Below is a small trained network, with its code and all its weights. Each question gives an input and a target symbol and asks what happens when units are switched off, that is, made to give their printed mean instead of their output.

import numpy as np


def w(rows, s, z=0):
    codes = np.array(rows[::2]) - 128.0
    scale = np.full(codes.shape[1], s)
    scale[-1] = z or s
    return codes * scale


def norm(h):
    return h / np.sqrt((h * h).mean(-1, keepdims=True) + 1e-5)


def f(y):
    return y / 2 * (1 + np.tanh(0.7978845608 * (y + 0.044715 * y**3)))


def softmax(a):
    e = np.exp(a - a.max(-1, keepdims=True))
    return e / e.sum(-1, keepdims=True)


def log_softmax(a):
    a = a - a.max(-1, keepdims=True)
    return a - np.log(np.exp(a).sum(-1, keepdims=True))


def net(x, mask):
    ids = ['αγημπτφ'.index(c) for c in x.split()]
    T = len(ids)
    res = E[ids] + P[:T]
    u = 0
    for l in range(2):
        q, k, v = (norm(res) @ M[l].T for M in (Q, K, V))
        z = softmax(np.where(np.tri(T) > 0, q @ k.T / 4**0.5, -1e9)) @ v
        res = res + np.where(mask[u], z, O[l][:, -1]) @ O[l][:, :-1]
        u += 1
        y = f(norm(res) @ A[l][:, :-1].T + A[l][:, -1])
        res = res + np.where(mask[u : u + 4], y, B[l][:, -1]) @ B[l][:, :-1]
        u += 4
    return log_softmax(norm(res)[-1] @ U[:, :-1].T + U[:, -1])


Q, K, V, O, A, B = {}, {}, {}, {}, {}, {}
E = w([
[154,137,45,130,142],'α',
[181,196,124,184,55],'γ',
[153,16,87,158,79],'η',
[150,59,92,147,153],'μ',
[113,189,114,70,76],'π',
[103,148,1,144,229],'τ',
[114,184,171,126,107],'φ',
],0.018)
P = w([
[237,164,134,165,64],'0',
[255,179,155,88,137],'1',
[225,176,142,95,128],'2',
[175,146,105,148,89],'3',
[163,137,109,142,99],'4',
[164,107,135,97,143],'5',
[143,97,116,112,121],'6',
[118,94,110,135,110],'7',
[115,82,105,137,109],'8',
[116,81,94,150,94],'9',
],0.0086)
Q[0] = w([
[106,86,130,134,8],'L0H1',
[154,133,187,142,130],'L0H1',
[131,211,69,123,125],'L0H1',
[166,83,90,98,55],'L0H1',
],0.012)
K[0] = w([
[67,62,212,37,36],'L0H1',
[201,141,159,85,129],'L0H1',
[8,154,73,122,138],'L0H1',
[2,109,192,144,153],'L0H1',
],0.0093)
V[0] = w([
[132,116,249,219,145],'L0H1',
[38,111,112,76,67],'L0H1',
[168,116,148,183,120],'L0H1',
[223,92,190,91,79],'L0H1',
],0.011)
O[0] = w([
[12,181,156,175,179,47],'L0H1',
[218,154,222,1,177,70],'L0H1',
[91,107,141,200,135,162],'L0H1',
[136,139,247,160,73,253],'L0H1',
],0.0093,0.0048)
A[0] = w([
[53,142,80,116,23,146],'L0N1',
[146,117,223,93,53,173],'L0N2',
[142,105,124,254,197,248],'L0N3',
[52,184,176,143,161,158],'L0N4',
],0.011,0.0018)
B[0] = w([
[213,207,192,51,152,177],'L0N1',
[37,121,64,62,45,254],'L0N2',
[81,125,59,45,12,207],'L0N3',
[15,123,64,225,3,164],'L0N4',
],0.008,0.0083)
Q[1] = w([
[108,149,93,17,91],'L1H1',
[124,178,221,108,130],'L1H1',
[92,85,174,193,255],'L1H1',
[144,131,109,186,112],'L1H1',
],0.02)
K[1] = w([
[92,113,95,69,189],'L1H1',
[51,177,160,194,213],'L1H1',
[97,116,168,213,2],'L1H1',
[182,168,119,133,128],'L1H1',
],0.019)
V[1] = w([
[89,172,141,7,143],'L1H1',
[252,170,99,59,113],'L1H1',
[186,145,210,79,99],'L1H1',
[63,122,204,129,205],'L1H1',
],0.013)
O[1] = w([
[149,172,86,50,12,133],'L1H1',
[83,161,126,46,165,215],'L1H1',
[117,187,232,93,76,114],'L1H1',
[83,156,113,188,33,3],'L1H1',
],0.011,0.017)
A[1] = w([
[197,141,136,110,158,190],'L1N1',
[58,155,155,117,250,124],'L1N2',
[116,115,62,158,166,140],'L1N3',
[229,210,127,186,122,1],'L1N4',
],0.022,0.0023)
B[1] = w([
[76,82,94,160,71,214],'L1N1',
[6,123,78,99,202,254],'L1N2',
[156,215,82,103,104,206],'L1N3',
[175,174,210,109,250,147],'L1N4',
],0.019,0.0092)
U = w([
[121,185,151,6,16,121],'α',
[46,163,123,195,31,155],'γ',
[165,2,141,96,96,139],'η',
[224,161,22,132,88,152],'μ',
[138,136,103,113,106,2],'π',
[165,195,183,137,168,223],'τ',
[18,124,86,88,178,133],'φ',
],0.0087,0.0028)

Each question gives the input, a string of symbols that net reads in full, and the target symbol t.
The units are the heads (4 rows each of Q, K, V and O) and the neurons (one row each of A and B). Each row of codes is followed by its name. A weight is (code - 128) times the scale printed after its matrix; where a second scale follows, it is the last column's (O, A, B and U).
mask holds one flag per unit, layer by layer, with each layer's heads first. A switched-off unit (its flag False) gives its mean, the last column of its rows in O or B, instead of its output. The means were averaged over made-up inputs and are rounded, as every weight is.
A unit's drop is (log p(t) with every unit on - log p(t) with that unit switched off) / (log p(t) with every unit on - log p(t) with every unit switched off).
The circuit of an input: a set's keep is (log p(t) with only the set's units on - log p(t) with every unit switched off) / (log p(t) with every unit on - log p(t) with every unit switched off). Starting from all 10 units, units are removed one at a time, each time the one whose removal leaves the highest keep (on an exact tie, the one counted first), for as long as the keep stays at least 0.8.
circuit, biggest first: the units of the circuit, biggest drop first
k most important neurons: the k neurons with the biggest drops, biggest first
k most important neurons of layer l: the k neurons of layer l with the biggest drops, biggest first
drop of u: that unit's drop, to one decimal
input γ η φ η η γ γ γ γ, target τ: circuit, biggest first : [L1H1, L0H1, L1N4]
input φ φ γ π φ π τ γ, target μ: circuit, biggest first : [L1H1]
input α γ γ φ γ γ τ τ τ η, target μ: circuit, biggest first : [L1H1, L1N3]
input γ μ α γ μ φ φ α π μ, target α: circuit, biggest first : [L0H1, L1H1]
input φ φ φ φ, target γ: circuit, biggest first : [L0H1, L1H1]
input π γ η γ η φ φ φ, target α: circuit, biggest first : [L1H1, L1N2]
input μ μ η μ μ φ φ μ, target μ: 2 most important neurons of layer 1 : [L1N2, L1N3]
input η γ φ γ η φ φ, target γ: 2 most important neurons : [L0N4, L1N2]
input φ π τ τ τ γ, target μ: circuit, biggest first : [L1H1, L1N2]
input φ π φ γ τ η η, target μ: circuit, biggest first : [L1H1, L1N2]
input π φ η γ γ η, target α: circuit, biggest first : [L1H1, L0H1]
input μ φ η, target η: 3 most important neurons : [L1N2, L0N3, L0N4]
input η φ η γ φ φ η μ φ μ, target μ: 3 most important neurons : [L0N3, L0N1, L1N2]
input φ η φ γ τ γ γ μ π π, target η: 3 most important neurons of layer 1 : [L1N3, L1N2, L1N1]
input φ π φ, target α: circuit, biggest first : [L1H1]
input φ φ φ γ η, target η: 2 most important neurons : [L1N2, L0N1]
input τ π π π μ γ, target η: 3 most important neurons of layer 1 : [L1N2, L1N1, L1N3]
input η φ φ π η π φ φ η μ, target α: 2 most important neurons : [L1N2, L0N3]
input φ μ η α α π π γ γ, target α: drop of L1H1 : 0.6
input μ μ φ φ φ φ π, target α: drop of L1H1 : 0.7
input μ γ φ γ α γ φ π γ, target α: drop of L1H1 : 0.5
input η τ φ α π μ π γ, target η: drop of L1N1 : 0.1
